Group and class of each row
-.09  .09 -.05 -.21 -.03 -.27  .69 -.17 -.07  .21  .13  .13 -.15 -.27  .10  .35 -.04  .03 -.13 -.62 -.54 -.23 -.10 -.35 -.24 -.09  .16  .23 -.11
M/<94>
-.29 -.18  .15  .07 -.42  .11  .04 -.24  .04  .00  .28  .16  .25  .09  .00  .05  .08  .02 -.05  .34 -.03 -.26 -.19 -.21  .01  .04 -.04 -.07 -.05
T/<95>
-.16  .22  .12 -.32  .10 -.31  .44  .18  .01  .22 -.16  .12 -.16 -.39  .02  .45 -.10 -.21  .11 -.26  .06  .03  .01  .02 -.04 -.08  .02  .09 -.05
M/<90>
 .20  .17 -.13 -.11  .15 -.08  .53 -.01 -.05  .23  .25 -.23 -.15 -.16 -.07  .03 -.04  .01 -.05 -.31  .15 -.47  .31 -.19  .08 -.06  .11  .22  .05
M/<94>
 .06 -.03  .00  .22 -.08  .24  .05 -.74  .03 -.14 -.01 -.13  .25 -.17 -.04  .28  .04  .27 -.02  .36  .06  .06 -.20  .30 -.05 -.05 -.19  .02 -.08
T/<98>
-.18  .20 -.11 -.41 -.11 -.10  .36 -.15  .00  .07 -.03  .13  .23 -.33 -.01  .21 -.13 -.02 -.04 -.56  .05 -.01  .09 -.04 -.05 -.15 -.08  .08  .25
M/<90>
-.17  .18  .07 -.02  .09 -.21  .11 -.29  .05 -.06 -.10  .14  .24 -.03  .01 -.09  .10  .00 -.09 -.15  .26 -.15 -.13 -.10  .09 -.18 -.01 -.14 -.09
T/<95>
-.05  .07 -.04  .16  .08 -.02  .15 -.39  .02  .09 -.26 -.08  .08 -.23 -.27  .36  .04  .05 -.08 -.20  .09 -.43  .05  .18  .01 -.01  .04 -.06 -.13
M/<94>
 .04  .14 -.19 -.20  .15 -.55  .29  .04 -.03 -.05 -.04  .09 -.17 -.37 -.07  .74 -.09 -.02 -.06 -.63  .11  .08 -.23 -.12  .01  .00  .37  .04  .02
M/<90>
 .05  .18 -.04 -.18 -.01  .25 -.14 -.30  .00  .30 -.34  .09  .06 -.18 -.12  .45 -.15  .12  .07  .12  .12 -.10  .23  .03 -.02 -.12  .15  .25 -.14
M/<90>
-.10 -.08  .09  .11 -.05  .01  .13 -.23  .02 -.10  .08  .29  .28 -.25 -.12  .24 -.03  .05  .04  .20 -.03  .05 -.19  .14  .06  .05 -.09  .16 -.12
T/<98>
-.16 -.05  .18 -.14  .02  .00  .45 -.22  .01 -.06  .05  .08  .17  .13  .08 -.12  .03  .08 -.03 -.15  .13  .15 -.18  .00 -.02  .00 -.02  .06  .08
T/<98>
-.39  .01 -.13 -.34 -.06 -.11  .45 -.11  .03  .17  .04  .12 -.04 -.12  .03  .13 -.24 -.04 -.09 -.46 -.03  .48 -.13  .00 -.08  .04 -.06  .38  .14
M/<90>
-.02 -.23  .02 -.25  .01 -.18  .03 -.07  .09  .05  .13 -.03 -.04 -.05  .20  .12 -.12  .25  .16  .09  .06  .28 -.31 -.14  .03  .05 -.13  .08 -.13
T/<95>
-.05  .05 -.09 -.26  .00 -.05  .38 -.27 -.06  .09  .16 -.02 -.02 -.12 -.16  .16  .00 -.07 -.16 -.18  .12 -.19 -.02 -.08  .09  .00  .03  .08 -.03
M/<94>
 .10  .10  .02  .01 -.08  .29  .52 -.31 -.03  .04  .29 -.09 -.12 -.07 -.18  .19  .04  .02 -.22 -.55  .10 -.27 -.07 -.22  .02 -.16  .05  .02 -.06
M/<94>
 .12 -.03 -.05 -.23 -.21 -.16  .24 -.08 -.10  .16 -.27  .11 -.02 -.09 -.08  .30 -.56  .16 -.23 -.56  .11  .16 -.04 -.09 -.03  .03  .12  .10  .12
M/<90>
-.11 -.06 -.01 -.14  .16 -.12  .25 -.35  .12 -.06 -.06 -.11  .44  .03  .02 -.29  .18  .10  .17  .46  .04  .04 -.33 -.09  .05  .02 -.05  .13 -.15
T/<98>
 .03  .05 -.28 -.19  .07 -.44  .87 -.03 -.11  .11  .24 -.21 -.09 -.31 -.15 -.10  .06 -.06 -.10 -.37  .03 -.29  .03 -.34  .05  .01  .03  .02 -.01
M/<94>
 .00  .11  .34  .01  .23 -.30  .33  .24  .06  .21  .01  .18  .04 -.09 -.09  .48 -.08  .03 -.01 -.36  .13 -.05  .11 -.23 -.15  .01  .24 -.63  .05
M/<90>
 .03  .08 -.26  .11 -.02 -.53  .35  .20 -.04  .13 -.23 -.17 -.14 -.30 -.11  .09 -.11 -.05  .00 -.43 -.07  .07 -.17  .04 -.04  .09  .12 -.06  .04
M/<90>
 .24 -.13  .23 -.18  .05 -.26  .38 -.47  .01 -.11  .19 -.15  .23 -.13  .10  .00  .09  .17 -.04  .02  .09  .10 -.23 -.05  .09 -.06  .11 -.04  .02
T/<98>
-.19 -.09  .05 -.01  .07 -.07  .26 -.37  .00 -.12 -.04 -.23  .26  .11  .05 -.47  .04  .08  .05  .37  .06 -.03 -.21 -.08 -.04  .02 -.04  .13 -.02
T/<95>
 .07  .30 -.17 -.17 -.08  .19  .28 -.05 -.08  .14 -.18 -.09 -.07 -.01 -.23  .12  .04 -.06 -.08 -.29  .02 -.52  .26 -.26 -.01  .06  .10  .10  .23
M/<94>
 .13 -.05 -.25 -.05 -.03  .07  .27 -.37 -.03  .38  .22 -.08 -.10  .12 -.08  .09  .04  .22  .10 -.48  .11  .60 -.22  .28 -.32  .08 -.14  .09 -.02
T/<98>
 .15  .20 -.36 -.07  .24 -.19  .15 -.24 -.13  .23 -.26  .02  .13 -.27 -.03  .34  .06 -.16  .00 -.02  .16 -.12 -.08 -.02  .10  .49 -.28  .13 -.02
M/<94>
 .04 -.20  .14  .07 -.18  .05  .17 -.48  .20 -.25  .04  .05  .24 -.05  .02 -.19  .09  .20 -.03 -.39  .08  .00 -.37 -.05  .10 -.05 -.03 -.16 -.09
T/<95>
 .02  .00 -.20 -.02  .02  .13  .30  .08 -.04  .16 -.63  .13  .05 -.27 -.12  .26 -.07  .01 -.08 -.43 -.16 -.13 -.33 -.11 -.06  .07  .01  .06  .11
M/<90>
-.51  .01 -.02 -.07  .00  .28  .53 -.12 -.09 -.09  .28 -.02  .28  .12 -.08 -.42 -.08  .12  .13  .02  .03 -.14 -.28 -.14  .02  .14 -.13  .23 -.03
T/<98>
-.08 -.30  .05  .07 -.06 -.32  .10 -.42  .14 -.04  .08  .02  .33  .05  .16  .05  .22  .24 -.05  .52 -.06  .25 -.46 -.01 -.05  .15 -.20  .05 -.02
T/<98>
 .10  .08 -.23  .18  .06 -.03  .30 -.07 -.12  .01 -.15  .06 -.01 -.12 -.15  .14  .05 -.20 -.07 -.02 -.02  .10  .02 -.20 -.02  .05 -.03  .24  .07
M/<94>
-.15  .15 -.19 -.20 -.31 -.62  .83  .08  .05  .18  .11 -.06  .03 -.19 -.05 -.14 -.07 -.09 -.07 -.67  .18 -.36 -.06 -.64  .17  .03  .23  .16  .06
M/<94>
